Here are made-up elements, facts about them, and rows of numbers that follow some of those facts. Name the element behind each unnamed row.

How the elements are related:
flotron: uses; tamem: refers to; klodo: is of sort; tipa: belongs to class
q18 flotron [q148]
q182 flotron [q320 q300]
q236 flotron [q419 q308]
q264 flotron [q400 q930]
q284 flotron [q945 q460]
q344 flotron [q549 q419 q984]
q380 flotron [q7 q803]
q457 flotron [q316 q487]
q466 flotron [q504 q202]
q490 flotron [q425 q54]
q493 flotron [q885 q733 q7 q100 q841 q416]
q580 flotron [q148]
q601 flotron [q157 q829 q316 q942]
q609 flotron [q167]
q646 flotron [q320 q302]
q66 flotron [q346]
q67 flotron [q862 q300 q565 q346]
q755 flotron [q643]
q757 flotron [q260]
q796 flotron [q54]
q823 flotron [q425 q260 q873 q142]
q898 flotron [q742 q733]
q900 flotron [q668 q487]
q923 flotron [q885 q984]
q924 flotron [q419 q846]
q934 flotron [q35 q768]
q148 tamem q167 q400
q174 tamem q300 q64 q829
q18 tamem q64 q647 q934 q344
q236 tamem q451
q264 tamem q31
q302 tamem q118
q35 tamem q862 q344
q459 tamem q594 q580 q823
q490 tamem q544 q549 q796 q153
q504 tamem q565 q594 q457 q980 q316
q54 tamem q565 q380
q757 tamem q647 q873 q404 q646 q487
q773 tamem q157 q977 q419 q182 q768
q803 tamem q647
q841 tamem q826 q380
q846 tamem q308
q858 tamem q320 q983 q643 q460
q869 tamem q7 q416 q118
q885 tamem q100 q308
q898 tamem q466 q983 q246 q609 q66
q900 tamem q755 q284 q100 q66 q202
q923 tamem q977 q559 q758 q344 q601
q924 tamem q580 q646
q930 tamem q769
q942 tamem q594 q493
q984 tamem q167 q733 q346 q400 q498 q559 q142
klodo d <- q100 q284 q302 q380 q400 q404 q419 q451 q466 q504 q64
klodo c <- q118 q174 q202 q300 q344 q346 q460 q549 q580 q643 q668 q733 q796 q846 q858 q862 q869 q934
klodo g <- q142 q35 q803 q942
klodo a <- q148 q182 q236 q308 q31 q316 q320 q457 q487 q544 q559 q609 q646 q7 q742 q768 q769 q841 q885 q924 q930 q945 q980 q983 q984
klodo e <- q153 q260 q594 q67 q757 q826 q873 q923
klodo b <- q157 q167 q18 q246 q416 q459 q490 q493 q498 q54 q565 q601 q647 q66 q755 q773 q829 q898 q900 q977
klodo f <- q264 q425 q758 q823
tipa 334 <- q100 q416 q504 q609 q668 q796 q858 q862 q869 q924
tipa 879 <- q118 q142 q153 q174 q182 q302 q308 q451 q466 q487 q54 q643 q646 q742 q758 q768 q898 q930 q980 q983
tipa 220 <- q148 q167 q202 q236 q246 q264 q320 q344 q35 q460 q493 q498 q565 q67 q803 q841 q934 q942 q984
tipa 556 <- q157 q260 q284 q31 q346 q380 q419 q544 q594 q769 q977
tipa 211 <- q18 q300 q316 q400 q404 q425 q459 q490 q549 q580 q64 q647 q7 q733 q773 q885
tipa 844 <- q457 q559 q601 q66 q755 q757 q823 q826 q829 q846 q873 q900 q923 q945

Some elements and their rows:
[ -8   4  34  -7  27 -12 -17   6  -5  -6  14  -4  17  -7  -4 -13  -3 -12
  33  -6 -16  49  -8 -12 -10  -4 -10  51   9  -5   0   8  -8  -4 -14 -15
  -9  -6   8  75  -2  -3   0 -11 -16 -12  -2  14 -16 -14  32  12 -10  41
   2]: q873
[  5  -2   6  -8  -8  62 -20  16   2  -7 -10  70  15 -10  -5   3 -10  -3
 -15  -2  -7 -27 -13 -11  -9  -4  -9   6  -4  -1  16  82  -9   2   9  16
   3  11  -8 -34 -13  27   6 -10  -9 -17   9  -8 -16  -3  15   8 -13 -13
 -17]: q544
[ -9   8 -13  -6  10  13  42 -16  -6   1   7 -13 -18  21  -3  19  -5 -10
 -14  -9 -12  13   9  10  13  -7  -5 -19 -10  18  -5 -14   1  -7  -1  23
   5 -10  -7 -33  17  -7   3 -13   2  17   6  -1 -17  -4  -5  -1  -6  -6
  41]: q460
[ 10  -7  -4  -9 -15  -9 -25  12   4   2  -8 -14 -17 -14  -4 -11  -7  34
 -11  -7  12 -21 -13  30  30  18 -11 -16  -3  -7  29 -10  -7  18   5 -14
 -11  35  -6 -35 -13  -6  -9  35  42   3   0  -5  41  60   2  -4  -6   8
 -17]: q302
[ -8  25 -16  -7 -11  38  44 -12  -2  -5  -9  35  -8  29  15  22  -8  16
  -5  11 -12  20  11  48 -10  25   7 -13  -2  -2 -14 -10  -5  26   3 -15
  -5  12  37 -34 -14  -7 -11 -11   0  24  -6  -9  47  19  -9   1  41  -7
  10]: q100
[ -7  -3  25  -7  17 -12 -18  -6  -3  -8  -6  -7   3  -1 -11 -13  -9 -15
  31  -9 -15  51  -7 -14 -14  -3  -8  27   6  -9  10  14  -8 -11  -7 -16
 -10  -9   1  43  -9  -2  -3 -10 -10 -16  -3  -3 -20  -8  23   7 -10  33
  11]: q829
[ -6  -8  -6  14  22 -10  32 -17  15  -4  -5 -13 -13  16  -3  23  -5  -9
 -17  23  -9 -26 -14 -15 -17  -2  11 -18  -6 -10  31  -9  21 -11 -10 -10
  -7  -7  13  50  12  -4  19 -10  -9 -16  -5   0 -20  -8 -12  -8  -2 -11
   6]: q498
[ -5  11  -6  -4  -2   3 -26 -14  -3  -8  30 -14  24 -10 -10   1  -3  -8
  22   9  -1  34 -12 -18  17  -2   8  -2  -4   2 -14  -6  -5   1 -24  -9
  -7   6  -6  35   5  -6   1  17 -14  26  -4   3 -21 -10  -1  -2   0  16
  -5]: q300
[ -5  -5  24  33   4  -8 -15   6  -4  -9 -15 -17  24  10  -1  -8  -4   7
  28  -2  11  19  20 -10  -7  -7  -9  45 -10  -7 -14  27  -4 -19 -21 -14
  -9  -7  32  26   1  -4  20  -9 -16 -12  23  37 -18 -11  -3  17  -5  68
  -5]: q757
[ -9  -4   7  -7  -2 -13 -13 -12  -7  -6 -16  -3 -17  27   9 -10  -6   9
 -10 -11 -15  26  32  -1 -15  -1 -10  -1  -4  -6  -6   0  -8  -2 -17 -16
  -2 -12   5 -34 -11  -6  -9 -17  -5   4  28  -6  10  -1  -5  -4 -10   3
  14]: q846
[  2  -5  27 -10   4 -12  18  15  -5  -6 -14   8 -12 -10   8 -12  23  -6
   4  -5  -6 -18 -14   4 -14  -7  -8  59  18  -6   5  -6   3   5  -6 -20
  14  -3 -12  23   2  -8  -8 -15 -12 -12   6  -8 -19 -13  30   7   3  -1
 -10]: q457
[ -5  31 -11 -11 -14  -8 -18 -17  -7  -5  27 -17 -19  -8   6   1  -4   0
  -1  -9   2  11  -9  39  20   8 -13   8   3  -5   7 -15 -10  38 -22 -11
  -4  19 -11  20 -14 -12  -9  28   8  49   3  -3  -7  49   8  -1 -10   3
  -8]: q7
[ -6  27   8 -12   8   0  36 -17  -3  -7  -9  42 -13  30  16  21 -10  -7
 -19  -9 -13  86  38  18 -15  -1 -10 -14 -11   5 -11  -8  -6  31  34 -13
  -4  -6   6 -45  -2  -7 -10  -8  -7   2  20  -4  26  -8  10  -1   2 -15
  57]: q66
[ -7  -8   4   1 -12  59 -17   1  -3  -5   0  16  -5 -12   9  54  -6  -8
 -16  -4  -9 -20  -9 -13 -11  -7 -10   5  -6  -8 -13  14  -9   7   2  19
 -10   1  -2 -39 -16  -3  -6  10 -13  28  -3   0 -17  -6  -7   8 -12   3
  -7]: q549
[-10  -2  18 -13   1 -12 -19  -2  -5  -3 -15   6 -20   0   0  -6  -8   0
   3   0 -15   2  -2  -4 -18  -7  -7  22  -5  -4  13   6  -5   3  -3 -13
 -13  -9  -3 -15 -18  -8 -13  -8  -5 -10   6  -7 -11  -6   8  -1  -9  15
  -8]: q945
[ 12  -5  25  -9 -13 -17  -8 -18  -3  -3   0  33   4  -9  -2   8  -7  -5
 -15  11 -10   0  -8 -15 -16  -2  17 -20  -7  -5  -5 -10  15  24 -20 -12
  -4  -8  28  62  -4  17   9  -9 -13 -15   4  -4  41 -10  -7  -5   8  -9
 -12]: q346
[ -7  -2   7  26  -6 -10 -22  25  -3   1 -10  -7  38 -15  -9  -6  -8  -8
  13  -7  10 -18  20 -11  24   4  -3 -17  -6  14 -14   5  -5 -24  -9 -16
 -10  16  -5 -29  -8  -5  27  26  13 -15  -3  29  -3 -10  -7  10  -7  34
 -12]: q174

Rows to name:
No name comes twice in this set of rows, the named rows included.
[ 12  13   9 -14  -7 -16 -17  15  -6  -3  31   7 -16 -12  -6 -10  -6  20
  -6 -11 -14 -12 -15  43  31  20  -6 -15  15  -9  62 -13  -7  42  47  35
  -5  34 -14  -6 -17 -10 -11  28  40  -6  -6  -8  34  46  18  -3  -8  -3
  -8] -> q118
[  4  -3 -11   9  -9  69 -11  32  22  -4 -17  57  18  -9   1  17  -9  20
  -5  37 -10 -21 -11  -9 -18   4 -10   0  -5  -8  16  41  -9  -3  31 -19
  -9  28   8 -29  -9  -8 -17  -9 -10  11  -4  -4 -17  11  -9   9  -3 -10
 -13] -> q796
[ -5  -7  -2   6  -8 -15 -13 -16  -6  -9 -13  -8 -16  42  24  -6  -7  23
 -14   1 -12  32  67   2 -18  -3 -11 -12  -4   3 -19  -3  -7 -11 -20 -12
  -3  -4  34 -26  -3  -9  -7  -9  -1  24  50  -6  31   9  -6   1 -11   1
  36] -> q900
[ 17  -4 -11  -4 -14 -12  -1  26  23  19 -16 -16  21   2  23  -2  42  52
  -1  -8  45 -18  -6  34 -17   8  -9  28  -2  -4 -10  -6  14 -20 -18 -10
  23  -3  23 -32 -14  -4 -12  -6  -7  -4  -2  13  -9  33  -7  -5  11  -7
  -4] -> q504
[  6   3  17  -9 -16  11   9  10  -4  28  32  37  23  -8  -2  -9  38  -6
 -10 -13  -7 -12 -12 -11  -1  -6  -3  44  31  -2 -10  18  46  29 -21  29
  35  -9 -11  59  16  49 -11 -12 -13 -16  -5  -5   6 -12  38  -3  27 -14
 -17] -> q594
[-10  -1  -8  30 -10 -14 -11  21  11   5 -12 -12  52   3  -2 -10  23  38
  19  -8  32 -23 -13  13   9  21  -9  29  -2  -5 -12   2  -9 -22 -21 -18
  -2  -9  50 -20 -10  -8 -10  -7 -10   2  -5  34   1   8 -11   0   5   9
 -11] -> q924

The same elements again, as new rows of numbers:
Some elements and their rows:
[-10 -17  13 -14 -20   3 -13  -7  59  -8  27   1  16 -21 -18   8  -6   3
 -11  13  -8  39  28   7   5 -11]: q100
[ 41   7 -12  -2 -14  18  -8 -11 -26  -8  14  -7 -17  32 -20   8  -1  38
  -3   8  -7  -2 -11 -17  -7 -14]: q498
[-15 -12 -12   7  12 -17  -7  -7 -21  -8  26 -14   0 -17   4 -22   4  21
  -7  -5  -9  18 -10 -18   3   0]: q380
[  1 -17 -13 -19 -19 -16 -10  40   2  -8 -16 -15   4   4  51   1  -4 -29
  -3  -5  16 -11  22 -16   7  -4]: q54
[ 34 -19 -11  13  17 -15  21  -8 -15  -9 -19 -19   9   9  10 -22  -7 -24
 -11  -3  14 -13 -10 -13  -7 -13]: q758
[  4  16 -16 -21 -18 -12 -16   8 -21  -9   3 -10 -12  41 -16  53   2 -31
  21  -7  -7  -1   2 -17  -7   4]: q942
[ -7  20  21 -16 -19  -2 -12  -5  59  38  20 -13  36 -19  26 -23  -7 -21
  26  21 -10  31  76 -17  -8  -5]: q869
[ -4   6   5 -12  -8 -13  -8 -13 -17  -7  14  27 -18 -10   9 -25  -3   6
   6  -5  -5   3 -11  26  -6 -15]: q945
[  5  31 -13  15   7  -3  -7 -14 -22 -13  -8 -15  -4  47 -21  16  -3 -22
  -7  -8  -9  -1 -15 -14 -10 -10]: q934
[-13 -17  16 -13  13 -14   4  -3  14 -12 -14 -13   0 -15  20 -20  -6 -26
 -12   5  19  -9  -1 -20  -5   1]: q451
[ 22 -17   0  10  12 -12  20   3  -5 -14 -20 -14  25   1  20 -27  -7 -27
 -11  -6   5  -3  -7   6  -5 -12]: q768
[-14  -1   2 -18 -18  32 -18 -10  27 -10  -9  36   7  -7 -24  12  -5 -19
  -8   2  -4  14  -7 -15  12  16]: q202
[-21   6  45 -14  39  51  40  37 -20   1  -7  46 -23 -23 -12 -21   2  59
  -5  -8   5 -15  -8 -21  -8  19]: q549
[ 10 -10 -15  61   3 -13  14  -9 -26  14  20 -17  36  12   4 -34  -7  23
  -9  -6 -10  23  -8 -16  -7 -10]: q157
[ 11 -12 -13  62   8 -10  10 -13 -26  15  20 -14  39  12   4 -28  -7  25
  -8  -8  -7  22  -7 -17  -7 -10]: q419
[ -8 -16   7 -16 -17  -9  -7   0  19  -8 -17 -10  11   2  33 -14  -4 -25
  -9   2  22 -15   8 -18   0  -1]: q930
[-17  21   1  36  54 -11  29  -6  -8 -10 -20 -18 -21 -15 -15  21  10  13
  -7  -6  -4 -15 -15  13  -4   4]: q647

Name these rows:
No name comes twice in this set of rows, the named rows included.
[ 16 -16 -15  74  19 -13  18  -9 -32   6  18 -16  28  10  -9 -28  -6  37
  -9  -4  -8  16 -10 -16  -6 -14] -> q977
[-17 -16  -5  33 -16  -7 -14  -9  18   8  -1  23  35 -18 -13 -20  -8  43
 -10  10  -8   1  -9 -18  29  30] -> q284
[-12 -20  -7 -16  17 -18 -11  30   6 -14 -18 -15 -13 -19  28  10   0 -26
  -8  -5  14 -16   2 -15   4 -14] -> q980
[ -2  -8   4 -15 -20  -8  -8   8  28   1  34 -14   5 -19  -6  -6  -7  -2
  -6   1  -7  35  38 -12  -5 -14] -> q668
[ 23  -7 -11  -8 -13 -14   6  -7   4  -7  29 -17   5 -18 -14  -8  -8   2
  -7  -5 -10  26  14  11 -10 -14] -> q862
[-11  -8  14 -11 -21  40  -9  30  23  45 -19  30   8 -20 -11   4   0  -8
  13  -3   6 -14  11  19  38  42] -> q885
[ -9 -18   7 -18  -4 -14   4  -2  17  -9 -19 -16   6 -10  26 -18  -3 -24
  -9   3  23 -14  -1 -17  -3   0] -> q742
[ 65  20 -18 -16 -24  40 -14  -7 -28  17   4  -5 -10  76 -18  27  -8   8
  44   0  -3 -10  -3 -20  -9  -6] -> q984
[  4  16 -13 -19 -22  -2 -13  13 -22   2   9   4  -2  35 -17  18   2 -27
  24  -7  -7   9  12 -15  -4   6] -> q841
[-14  20 -13   9  31 -15  -9 -13 -24  -9  -4 -13 -19   5   4  19  -1  -2
  -6  -6  -7  -9 -14  55  -9 -16] -> q873
[  4  -9  -7 -19 -24  16 -17 -11  16  32  -5  56  12  -6  16 -13  -5 -21
  24   5  -4 -13  -1  76  25  -3] -> q900
[ 21 -19 -17  54   1 -11  26 -13 -28  -2  19 -11  -8   8 -15 -18  -5  99
  -8  17  -4  -8  -8 -27  -6  -4] -> q346

Now the same elements, written a new way:
Known rows:
[ 23 -10 -30 -26   7  35  -9 -14  17  -5 -24 -13  23  -5 -21]: q885
[-39  12 -44 -28  32 -37   7 -15 -25  11  -9  11  27  -2 -23]: q148
[-15  21 -11 -13   2  38  -5 -16  20  -1  12 -17  23  21   6]: q846
[ -7   6  -3 -14  22   1  21  -3 -32  -7   1  -2  33  -2  -2]: q264
[  3  26  -1  -6  32  20 -28   8 -25   7 -53 -58  18 -11 -15]: q490
[-11   0 -32  -6  12 -41  -2 -31  29  14  -1 -24  52  30  27]: q923
[-33  11 -18  21  -4 -27 -15 -47  11  21   2  14 -20  29  17]: q559
[ 20 -10 -24   8 -16  44  -7  16   5  11  39  14 -19   4 -27]: q983
[ 41  38  51 -11  10 -18   1   6   2  37  39   8 -34  -8 -14]: q118
[ -5  22   5  12   7  12   6  -9  12   9   7   1 -10  19  41]: q829
[  3 -24  31 -16   1  -6 -45 -11  16 -37 -16   4 -18 -33   5]: q316
[ 12 -16  23  44 -56 -30   1 -28   1  16  -7  -1  26  -6  -3]: q157
[ -3  -5 -29   1   0  47  20 -14 -30  -8  13  20  13  -4 -16]: q202
[ -4 -20  22  -3  -4 -17 -38  29   6 -28  36  -5 -23 -19 -11]: q980
[ 23 -10 -27   8  -9  38 -14  16   9   9  33  10 -15   1 -28]: q466
[ 27 -37   5  40 -16 -34 -21 -18  -5  18  28 -13  -1   6  -5]: q768
[-36  18 -15   6 -32 -37  -8  -3  16  27 -26  26 -14  -4 -23]: q346

Rows to name:
No name comes twice in this set of rows, the named rows included.
[ -6  18  10  39   7  19 -21  37 -35  18   4 -35 -32  -9 -15] -> q153
[-32  13  27  -4  -4   7 -25  -6  23 -28  16   6 -14  -2  35] -> q823
[-27  15  32  -1  -6   3 -30 -22  11 -14  16  -2  -7   7  19] -> q826
[ 38 -41 -10  -5   6 -38  -6 -43  16   5 -29 -38  52   4  -2] -> q773
[  7  -1  -1  19  22  -6  42   0 -31   1  -7  22   6  -9  33] -> q934
[-27 -20  43  -4   4 -12 -11  -6 -32 -42  15  16  -1 -28  -4] -> q565
[-17   9  35  19  -5  25  16  16 -45   1 -29 -34 -42  22 -11] -> q796
[ 15 -29 -23  37  -3 -40 -13  -1  -1  21  23  -3 -15   8   0] -> q758
[ 25  -5 -52 -30   3  31  -2  30  16   8  31 -18  37   8 -38] -> q898
[ 10 -10   5 -39  20 -13 -25  12  32 -38 -27 -19  19 -21   9] -> q459
[-19   6 -36   9   9 -41 -26   6   2  24   7  13 -40   8 -24] -> q142
[-24  35  33  41 -31  27  -9  22 -25  17 -31 -23   0 -13 -12] -> q544
[-24  10  41  15 -47  -4 -16   8   7 -18  -3   5   2 -23  -8] -> q380

